Below is a small trained network, with its code and all its weights. Each question gives an input and a target symbol and asks what happens when units are switched off, that is, made to give their printed mean instead of their output.

import numpy as np


def w(rows, s, z=0):
    codes = np.array(rows[::2]) - 128.0
    scale = np.full(codes.shape[1], s)
    scale[-1] = z or s
    return codes * scale


def f(y):
    return y / 2 * (1 + np.tanh(0.7978845608 * (y + 0.044715 * y**3)))


def softmax(a):
    e = np.exp(a - a.max(-1, keepdims=True))
    return e / e.sum(-1, keepdims=True)


def log_softmax(a):
    a = a - a.max(-1, keepdims=True)
    return a - np.log(np.exp(a).sum(-1, keepdims=True))


def net(x, mask):
    ids = ['ΠΣΨηλξ'.index(c) for c in x.split()]
    T = len(ids)
    res = E[ids] + P[:T]
    r = res
    for j in range(2):
        rows = slice(2 * j, 2 * j + 2)
        q, k, v = (r @ M[0][rows].T for M in (Q, K, V))
        z = softmax(np.where(np.tri(T) > 0, q @ k.T / 2**0.5, -1e9)) @ v
        o = O[0][rows]
        res = res + np.where(mask[j], z, o[:, -1]) @ o[:, :-1]
    y = f(res @ A[0][:, :-1].T + A[0][:, -1])
    res = res + np.where(mask[2:14], y, B[0][:, -1]) @ B[0][:, :-1]
    return log_softmax(res[-1] @ U[:, :-1].T + U[:, -1])


Q, K, V, O, A, B = {}, {}, {}, {}, {}, {}
E = w([
[114,180,57,93,174,165],'Π',
[153,136,152,48,71,207],'Σ',
[80,151,255,91,70,38],'Ψ',
[71,69,48,143,41,86],'η',
[69,97,83,212,130,125],'λ',
[189,67,172,42,172,76],'ξ',
],0.0084)
P = w([
[254,148,55,197,85,178],'0',
[116,195,122,136,124,103],'1',
[112,189,118,135,124,111],'2',
[92,177,127,131,128,125],'3',
[95,173,128,122,131,125],'4',
[81,158,140,124,136,139],'5',
[79,151,146,117,137,157],'6',
[80,129,153,114,132,164],'7',
[67,124,158,108,134,168],'8',
[57,106,171,100,138,174],'9',
[52,98,179,104,134,188],'10',
],0.0051)
Q[0] = w([
[159,170,218,26,185,44],'H0',
[27,254,204,90,55,195],'H0',
[109,252,215,33,142,165],'H1',
[226,138,234,51,233,77],'H1',
],0.03)
K[0] = w([
[244,119,181,118,115,145],'H0',
[124,254,194,135,75,82],'H0',
[66,128,178,63,110,204],'H1',
[93,162,175,100,109,38],'H1',
],0.039)
V[0] = w([
[129,90,216,22,170,125],'H0',
[116,140,191,149,50,192],'H0',
[123,151,235,108,247,137],'H1',
[77,147,90,250,210,129],'H1',
],0.016)
O[0] = w([
[176,188,85,213,144,91,157],'H0',
[168,134,214,117,168,129,177],'H0',
[44,120,127,121,109,197,128],'H1',
[148,76,121,247,151,140,8],'H1',
],0.011,0.013)
A[0] = w([
[136,123,190,194,121,35,165],'N0',
[8,103,118,150,107,141,98],'N1',
[96,188,73,195,158,94,82],'N2',
[177,163,106,119,175,163,141],'N3',
[190,91,144,162,150,79,2],'N4',
[58,124,181,179,104,152,108],'N5',
[183,109,78,193,125,55,136],'N6',
[113,137,126,78,136,135,142],'N7',
[113,90,39,142,133,224,94],'N8',
[43,61,182,108,123,64,124],'N9',
[184,114,125,215,101,167,101],'N10',
[65,42,153,142,112,109,127],'N11',
],0.016,0.0072)
B[0] = w([
[56,151,198,176,78,129,140],'N0',
[185,79,87,101,59,147,137],'N1',
[98,45,194,174,138,113,139],'N2',
[84,74,63,139,114,159,179],'N3',
[242,57,109,234,145,111,137],'N4',
[129,103,157,39,168,103,131],'N5',
[150,90,118,7,131,153,142],'N6',
[166,140,91,157,117,132,252],'N7',
[119,57,222,44,160,101,131],'N8',
[140,161,172,144,224,122,178],'N9',
[80,151,7,123,235,155,138],'N10',
[51,167,93,151,35,118,147],'N11',
],0.021,0.016)
U = w([
[81,141,178,226,68,84,226],'Π',
[178,152,149,151,236,121,72],'Σ',
[115,69,152,53,147,118,4],'Ψ',
[199,63,144,222,118,103,28],'η',
[115,68,92,251,163,126,104],'λ',
[200,162,43,112,62,200,243],'ξ',
],0.0033,0.0028)

Each question gives the input, a string of symbols that net reads in full, and the target symbol t.
The units are the heads (2 rows each of Q, K, V and O) and the neurons (one row each of A and B). Each row of codes is followed by its name. A weight is (code - 128) times the scale printed after its matrix; where a second scale follows, it is the last column's (O, A, B and U).
mask holds one flag per unit, heads first, then neurons. A switched-off unit (its flag False) gives its mean, the last column of its rows in O or B, instead of its output. The means were averaged over made-up inputs and are rounded, as every weight is.
A unit's drop is (log p(t) with every unit on - log p(t) with that unit switched off) / (log p(t) with every unit on - log p(t) with every unit switched off).
The circuit of an input: a set's keep is (log p(t) with only the set's units on - log p(t) with every unit switched off) / (log p(t) with every unit on - log p(t) with every unit switched off). Starting from the 12 units with the biggest drops (on a tie, the unit counted first), units are removed one at a time, each time the one whose removal leaves the highest keep (on an exact tie, the one counted first), for as long as the keep stays at least 0.8.
circuit, biggest first: the units of the circuit, biggest drop first
unit that matters most: the unit with the biggest drop
k most important neurons: the k neurons with the biggest drops, biggest first
which heads matter: for each layer, one digit per head in row order, 1 if its drop is at least 0.15 and else 0, layers parted by /
drop when u is switched off: that unit's drop, to one decimal
input Π Π ξ Σ Σ Σ λ ξ ξ Σ λ, target Π: circuit, biggest first	(H1, N0)
input Σ Σ Σ Σ ξ Ψ ξ Σ Σ Ψ, target Σ: which heads matter	01
input λ Π λ λ ξ Σ ξ Σ Σ η ξ, target λ: which heads matter	11
input Ψ ξ Σ ξ, target Ψ: most important neuron	(N6)
input Ψ Σ Σ ξ, target Ψ: circuit, biggest first	(N6, H0, N2, N7)
input Ψ Π λ ξ Π, target λ: which heads matter	01
input λ Σ ξ Σ ξ Σ λ Π λ, target λ: 2 most important neurons	(N10, N4)
input Σ Σ λ Π ξ Π Σ ξ, target Σ: circuit, biggest first	(N9, H0, H1)
input Π ξ Ψ Σ λ Π Π Σ Π η, target Π: 2 most important neurons	(N11, N0)
input Ψ ξ λ Σ Σ ξ Σ Σ Σ η η, target Ψ: 2 most important neurons	(N6, N8)
input λ Π Π, target Ψ: circuit, biggest first	(H1, N8, H0)
input Ψ Σ Σ λ, target Ψ: 3 most important neurons	(N8, N5, N6)
input λ Π Σ η, target λ: 3 most important neurons	(N4, N10, N0)
input Ψ ξ Σ Σ ξ Σ ξ Σ Ψ, target Σ: unit that matters most	N9
input η Π Ψ Π, target λ: 2 most important neurons	(N2, N10)
input λ Σ ξ Σ λ, target λ: 2 most important neurons	(N4, N10)
input Σ Σ ξ Ψ λ, target Σ: 2 most important neurons	(N9, N3)
input Σ Σ Ψ ξ λ ξ Σ Σ λ η, target Σ: drop when H0 is switched off	0.6
input λ Σ ξ η, target λ: drop when N8 is switched off	0.0
input Π Ψ η, target Π: drop when H0 is switched off	1.6
input Π ξ λ, target Π: unit that matters most	H0
